Below is a small trained network, with its code and all its weights. Each question gives an input and a target symbol and asks what happens when units are switched off, that is, made to give their printed mean instead of their output.

import numpy as np


def w(rows, s, z=0):
    codes = np.array(rows[::2]) - 128.0
    scale = np.full(codes.shape[1], s)
    scale[-1] = z or s
    return codes * scale


def norm(h):
    return h / np.sqrt((h * h).mean(-1, keepdims=True) + 1e-5)


def f(y):
    return y / 2 * (1 + np.tanh(0.7978845608 * (y + 0.044715 * y**3)))


def softmax(a):
    e = np.exp(a - a.max(-1, keepdims=True))
    return e / e.sum(-1, keepdims=True)


def log_softmax(a):
    a = a - a.max(-1, keepdims=True)
    return a - np.log(np.exp(a).sum(-1, keepdims=True))


def net(x, mask):
    ids = ['Γαβδεζηλπστω'.index(c) for c in x.split()]
    T = len(ids)
    res = E[ids] + P[:T]
    q, k, v = (norm(res) @ M[0].T for M in (Q, K, V))
    z = softmax(np.where(np.tri(T) > 0, q @ k.T / 2**0.5, -1e9)) @ v
    res = res + np.where(mask[0], z, O[0][:, -1]) @ O[0][:, :-1]
    y = f(norm(res) @ A[0][:, :-1].T + A[0][:, -1])
    res = res + np.where(mask[1:17], y, B[0][:, -1]) @ B[0][:, :-1]
    return log_softmax(norm(res)[-1] @ U[:, :-1].T + U[:, -1])


Q, K, V, O, A, B = {}, {}, {}, {}, {}, {}
E = w([
[160,166,51,182,132,100,127,111,78,141,147],'Γ',
[29,210,71,191,165,86,98,214,196,255,165],'α',
[178,121,69,214,137,53,115,103,90,148,185],'β',
[214,154,95,167,73,68,143,186,101,149,129],'δ',
[165,202,142,202,101,51,130,165,36,130,192],'ε',
[122,203,132,202,89,150,191,147,107,112,56],'ζ',
[169,121,151,253,81,149,113,132,135,96,134],'η',
[39,121,87,236,145,131,77,149,244,194,146],'λ',
[135,161,97,63,67,226,116,63,165,141,158],'π',
[201,87,111,196,94,139,162,97,121,114,83],'σ',
[84,153,198,78,116,132,146,73,113,163,184],'τ',
[56,91,174,65,155,100,180,108,182,151,71],'ω',
],0.0064)
P = w([
[130,168,112,118,117,98,2,63,48,170,48],'0',
[142,128,143,139,71,109,96,98,106,193,103],'1',
[139,113,155,153,69,121,134,117,137,188,127],'2',
[146,130,135,180,105,132,169,116,142,153,142],'3',
[143,136,114,177,129,136,172,137,140,121,159],'4',
[136,137,82,177,138,140,167,171,128,99,177],'5',
[131,127,90,154,148,138,151,179,128,81,174],'6',
[128,138,79,122,180,126,141,198,123,55,168],'7',
],0.0077)
Q[0] = w([
[78,124,175,93,30,142,91,65,141,251,143],'H0',
[152,145,129,172,80,143,187,88,124,183,149],'H0',
],0.011)
K[0] = w([
[137,147,142,97,124,107,11,77,77,176,42],'H0',
[151,102,255,120,102,123,168,67,187,185,108],'H0',
],0.0077)
V[0] = w([
[116,45,80,148,138,103,145,160,185,125,3],'H0',
[78,149,172,166,194,8,144,182,102,166,159],'H0',
],0.0057)
O[0] = w([
[97,89,76,139,144,152,126,137,2,165,152,5],'H0',
[182,164,196,136,142,187,94,121,126,210,127,24],'H0',
],0.0086,0.0027)
A[0] = w([
[139,83,150,126,145,178,120,143,43,144,139,1],'N0',
[31,110,168,53,161,129,150,72,106,123,101,86],'N1',
[97,126,122,154,147,133,111,167,96,171,120,91],'N2',
[131,122,117,124,114,74,175,126,74,93,140,90],'N3',
[81,115,163,74,171,172,169,124,135,133,167,239],'N4',
[128,125,166,163,125,178,114,133,118,110,94,85],'N5',
[130,150,112,134,116,115,111,102,152,104,106,109],'N6',
[146,143,135,125,137,98,152,140,132,76,136,83],'N7',
[154,112,119,122,151,156,126,126,87,169,160,96],'N8',
[116,135,142,88,108,216,126,103,105,135,179,55],'N9',
[110,42,124,128,135,105,154,151,43,94,118,13],'N10',
[144,125,120,136,145,109,133,131,70,132,112,136],'N11',
[154,134,155,122,155,143,110,117,143,151,140,94],'N12',
[4,131,140,123,163,123,119,109,133,106,157,91],'N13',
[79,105,115,98,107,94,163,144,151,106,158,158],'N14',
[164,132,149,152,127,103,149,131,108,141,137,62],'N15',
],0.014,0.0047)
B[0] = w([
[95,146,139,53,138,126,68,104,143,156,234,148],'N0',
[175,163,233,255,126,58,177,84,229,207,80,149],'N1',
[154,107,155,131,151,139,182,96,122,91,123,162],'N2',
[104,146,156,156,122,97,109,142,129,158,126,251],'N3',
[96,154,128,183,96,153,137,81,211,99,150,164],'N4',
[105,133,131,95,149,72,116,155,147,152,137,126],'N5',
[118,128,134,132,157,130,162,125,123,163,155,208],'N6',
[110,106,142,122,101,133,133,79,132,166,103,203],'N7',
[98,118,146,126,138,138,132,140,168,130,64,159],'N8',
[160,153,204,187,125,100,155,99,224,155,89,156],'N9',
[210,66,117,185,89,121,192,134,49,165,115,210],'N10',
[117,110,126,105,112,133,154,145,172,112,153,189],'N11',
[109,93,159,144,122,137,105,139,89,117,143,152],'N12',
[219,129,119,116,175,89,160,115,204,131,120,169],'N13',
[120,127,155,114,110,210,96,129,102,97,144,253],'N14',
[110,119,107,86,161,137,111,121,123,89,120,164],'N15',
],0.011,0.0063)
U = w([
[193,168,206,168,103,80,162,76,205,180,103,114],'Γ',
[25,156,173,171,31,193,101,93,123,120,165,147],'α',
[75,95,111,30,134,153,98,161,195,56,176,241],'β',
[146,181,2,99,149,153,136,50,88,134,183,192],'δ',
[147,26,111,171,209,137,27,42,80,91,87,85],'ε',
[123,58,185,58,172,119,166,139,99,219,245,3],'ζ',
[35,118,138,77,157,57,235,172,116,87,46,73],'η',
[112,126,157,138,190,235,95,178,85,199,24,88],'λ',
[207,184,214,119,146,132,36,180,47,103,180,128],'π',
[47,153,56,164,108,21,47,210,173,174,146,101],'σ',
[221,88,78,64,125,131,144,144,135,30,10,207],'τ',
[197,60,135,185,51,118,194,150,17,115,121,90],'ω',
],0.0074,0.0026)

Each question gives the input, a string of symbols that net reads in full, and the target symbol t.
The units are the heads (2 rows each of Q, K, V and O) and the neurons (one row each of A and B). Each row of codes is followed by its name. A weight is (code - 128) times the scale printed after its matrix; where a second scale follows, it is the last column's (O, A, B and U).
mask holds one flag per unit, heads first, then neurons. A switched-off unit (its flag False) gives its mean, the last column of its rows in O or B, instead of its output. The means were averaged over made-up inputs and are rounded, as every weight is.
A unit's drop is (log p(t) with every unit on - log p(t) with that unit switched off) / (log p(t) with every unit on - log p(t) with every unit switched off).
The circuit of an input: a set's keep is (log p(t) with only the set's units on - log p(t) with every unit switched off) / (log p(t) with every unit on - log p(t) with every unit switched off). Starting from the 12 units with the biggest drops (on a tie, the unit counted first), units are removed one at a time, each time the one whose removal leaves the highest keep (on an exact tie, the one counted first), for as long as the keep stays at least 0.8.
circuit, biggest first: the units of the circuit, biggest drop first
most important unit: the unit with the biggest drop
k most important neurons: the k neurons with the biggest drops, biggest first
drop of u: that unit's drop, to one decimal
input Γ τ η α β, target σ: most important unit => N14
input Γ η Γ, target σ: 2 most important neurons => (N10; N14)
input π ω δ Γ ω Γ η, target ζ: circuit, biggest first => (H0; N0)
input Γ Γ τ π π η Γ ε, target σ: 3 most important neurons => (N14; N10; N3)
input π β α Γ Γ α Γ Γ, target λ: 2 most important neurons => (N10; N13)
input Γ Γ Γ, target δ: 4 most important neurons => (N3; N10; N15; N14)
input π α τ π π π λ, target β: 2 most important neurons => (N14; N10)
input Γ δ Γ, target τ: 2 most important neurons => (N3; N15)
input δ π Γ, target α: circuit, biggest first => (H0; N14)
input Γ σ Γ α, target τ: 2 most important neurons => (N13; N2)
input τ τ Γ τ π τ σ σ, target Γ: 2 most important neurons => (N14; N7)
input Γ η Γ π ε, target α: circuit, biggest first => (N14; H0; N7)
input β π π ζ σ λ ω δ, target ζ: 2 most important neurons => (N0; N10)
input Γ Γ π π π, target β: circuit, biggest first => (H0; N10)
input α η α δ Γ Γ π, target Γ: circuit, biggest first => (N9)
input Γ π π π σ λ, target β: 3 most important neurons => (N10; N14; N1)
input σ Γ Γ π σ, target ω: circuit, biggest first => (H0; N10)
input τ π σ σ α λ Γ, target β: 3 most important neurons => (N0; N8; N10)
input η Γ Γ η, target σ: 3 most important neurons => (N5; N14; N10)
input α Γ η ζ Γ Γ, target η: 3 most important neurons => (N14; N10; N8)
input ζ β Γ Γ, target ε: 2 most important neurons => (N15; N12)
input π β Γ α σ, target ω: drop of N2 => 0.0
input β π δ, target α: drop of H0 => 1.0
input η α η δ α ζ, target η: drop of H0 => 0.9
input σ Γ Γ π Γ Γ Γ, target δ: drop of N9 => 0.4
